Below is a small trained network, with its code and all its weights. Each question gives an input and a class and asks what happens when units are switched off, that is, made to give their printed mean instead of their output.

import numpy as np


def w(rows, s, z=0):
    codes = np.array(rows[::2]) - 128.0
    scale = np.full(codes.shape[1], s)
    scale[-1] = z or s
    return codes * scale


def norm(h):
    return h / np.sqrt((h * h).mean(-1, keepdims=True) + 1e-5)


def f(y):
    return np.maximum(y, 0)


def log_softmax(a):
    a = a - a.max(-1, keepdims=True)
    return a - np.log(np.exp(a).sum(-1, keepdims=True))


def net(x, mask):
    res = np.array(x, float).reshape(1, 3) / 4 @ E
    u = 0
    for l in range(3):
        y = f(norm(res) @ A[l][:, :-1].T + A[l][:, -1])
        res = res + np.where(mask[u : u + 12], y, B[l][:, -1]) @ B[l][:, :-1]
        u += 12
    return log_softmax(norm(res)[-1] @ U[:, :-1].T + U[:, -1])


A, B = {}, {}
E = w([
[196,145,6],'x0',
[165,54,155],'x1',
[51,24,47],'x2',
],0.0022)
A[0] = w([
[201,168,174,13],'0.n1',
[131,123,138,84],'0.n2',
[196,81,187,117],'0.n3',
[126,132,127,116],'0.n4',
[186,79,159,1],'0.n5',
[104,144,71,81],'0.n6',
[97,153,65,121],'0.n7',
[139,147,78,129],'0.n8',
[166,129,155,53],'0.n9',
[123,202,246,100],'0.n10',
[162,124,239,240],'0.n11',
[172,161,2,19],'0.n12',
],0.0081,0.00095)
B[0] = w([
[60,178,205,199],'0.n1',
[125,124,119,132],'0.n2',
[179,179,51,185],'0.n3',
[128,120,129,129],'0.n4',
[179,117,97,158],'0.n5',
[102,140,81,167],'0.n6',
[118,146,56,175],'0.n7',
[145,98,96,168],'0.n8',
[110,143,162,156],'0.n9',
[122,206,185,255],'0.n10',
[25,164,91,237],'0.n11',
[252,98,62,221],'0.n12',
],0.014,0.0047)
A[1] = w([
[99,168,54,186],'1.n1',
[123,52,209,122],'1.n2',
[117,195,214,141],'1.n3',
[158,124,172,86],'1.n4',
[107,189,190,90],'1.n5',
[87,200,196,189],'1.n6',
[130,125,126,73],'1.n7',
[255,84,85,211],'1.n8',
[97,141,78,85],'1.n9',
[109,206,201,100],'1.n10',
[147,119,147,88],'1.n11',
[72,199,228,254],'1.n12',
],0.0075,0.00091)
B[1] = w([
[141,54,195,216],'1.n1',
[118,143,9,133],'1.n2',
[35,181,155,216],'1.n3',
[112,119,110,130],'1.n4',
[64,194,115,205],'1.n5',
[62,203,76,234],'1.n6',
[125,122,123,128],'1.n7',
[165,116,30,229],'1.n8',
[157,92,175,168],'1.n9',
[41,204,116,223],'1.n10',
[120,122,120,129],'1.n11',
[81,226,72,255],'1.n12',
],0.015,0.0055)
A[2] = w([
[159,131,175,24],'2.n1',
[40,166,100,137],'2.n2',
[124,117,138,89],'2.n3',
[138,148,125,156],'2.n4',
[134,175,151,10],'2.n5',
[254,151,87,189],'2.n6',
[133,126,147,2],'2.n7',
[102,63,160,171],'2.n8',
[158,126,175,123],'2.n9',
[186,144,114,122],'2.n10',
[139,120,168,94],'2.n11',
[135,123,135,86],'2.n12',
],0.0096,0.00059)
B[2] = w([
[109,93,106,130],'2.n1',
[200,14,73,254],'2.n2',
[109,121,131,131],'2.n3',
[107,108,137,146],'2.n4',
[45,121,91,163],'2.n5',
[121,39,9,235],'2.n6',
[120,94,125,129],'2.n7',
[116,49,243,150],'2.n8',
[92,104,111,132],'2.n9',
[116,74,81,170],'2.n10',
[88,96,123,133],'2.n11',
[116,117,126,129],'2.n12',
],0.011,0.0058)
U = w([
[195,42,2,198],'0',
[177,163,200,14],'1',
[125,66,218,103],'2',
[132,32,237,120],'3',
[12,245,123,216],'4',
[198,167,209,17],'5',
[229,193,201,1],'6',
[175,166,199,19],'7',
],0.01,0.008)

Each question gives the input, the list of numbers given to net, and the class t.
The units are the neurons (one row each of A and B). Each row of codes is followed by its name. A weight is (code - 128) times the scale printed after its matrix; where a second scale follows, it is the last column's (A, B and U).
mask holds one flag per neuron, layer by layer. A switched-off neuron (its flag False) gives its mean, the last column of its row in B, instead of its output. The means were averaged over made-up inputs and are rounded, as every weight is.
A unit's drop is (log p(t) with every unit on - log p(t) with that unit switched off) / (log p(t) with every unit on - log p(t) with every unit switched off).
most important unit: the unit with the biggest drop
top k neurons: the k neurons with the biggest drops, biggest first
top k neurons in layer l: the k neurons of layer l with the biggest drops, biggest first
drop of u: that unit's drop, to one decimal
input [-2,0,8], class 3: most important unit => 0.n12
input [-4,5,1], class 0: top 2 neurons => [0.n1, 0.n3]
input [-7,5,5], class 2: top 2 neurons in layer 0 => [0.n10, 0.n1]
input [-3,4,6], class 0: top 2 neurons => [0.n10, 0.n11]
input [-3,6,3], class 2: top 4 neurons => [0.n12, 1.n1, 0.n10, 1.n12]
input [-2,-7,4], class 3: top 2 neurons in layer 0 => [0.n12, 0.n10]
input [-4,-5,7], class 3: top 3 neurons in layer 0 => [0.n10, 0.n12, 0.n1]
input [-5,4,5], class 2: top 3 neurons => [0.n10, 0.n12, 0.n1]
input [-1,8,-1], class 0: top 2 neurons => [0.n3, 0.n10]
input [3,1,-3], class 0: top 2 neurons in layer 0 => [0.n12, 0.n10]
input [-1,0,7], class 3: top 2 neurons in layer 0 => [0.n12, 0.n10]
input [-4,-3,8], class 3: top 2 neurons => [0.n10, 0.n12]
input [-3,0,7], class 3: top 3 neurons in layer 0 => [0.n10, 0.n12, 0.n1]
input [-3,2,3], class 2: top 3 neurons => [0.n10, 0.n1, 0.n12]
input [-4,1,5], class 0: top neuron in layer 1 => [1.n2]
input [6,0,-2], class 0: drop of 1.n5 => 0.0
input [-6,7,4], class 2: drop of 0.n10 => 1.0
input [-2,-6,2], class 3: drop of 0.n11 => 0.1
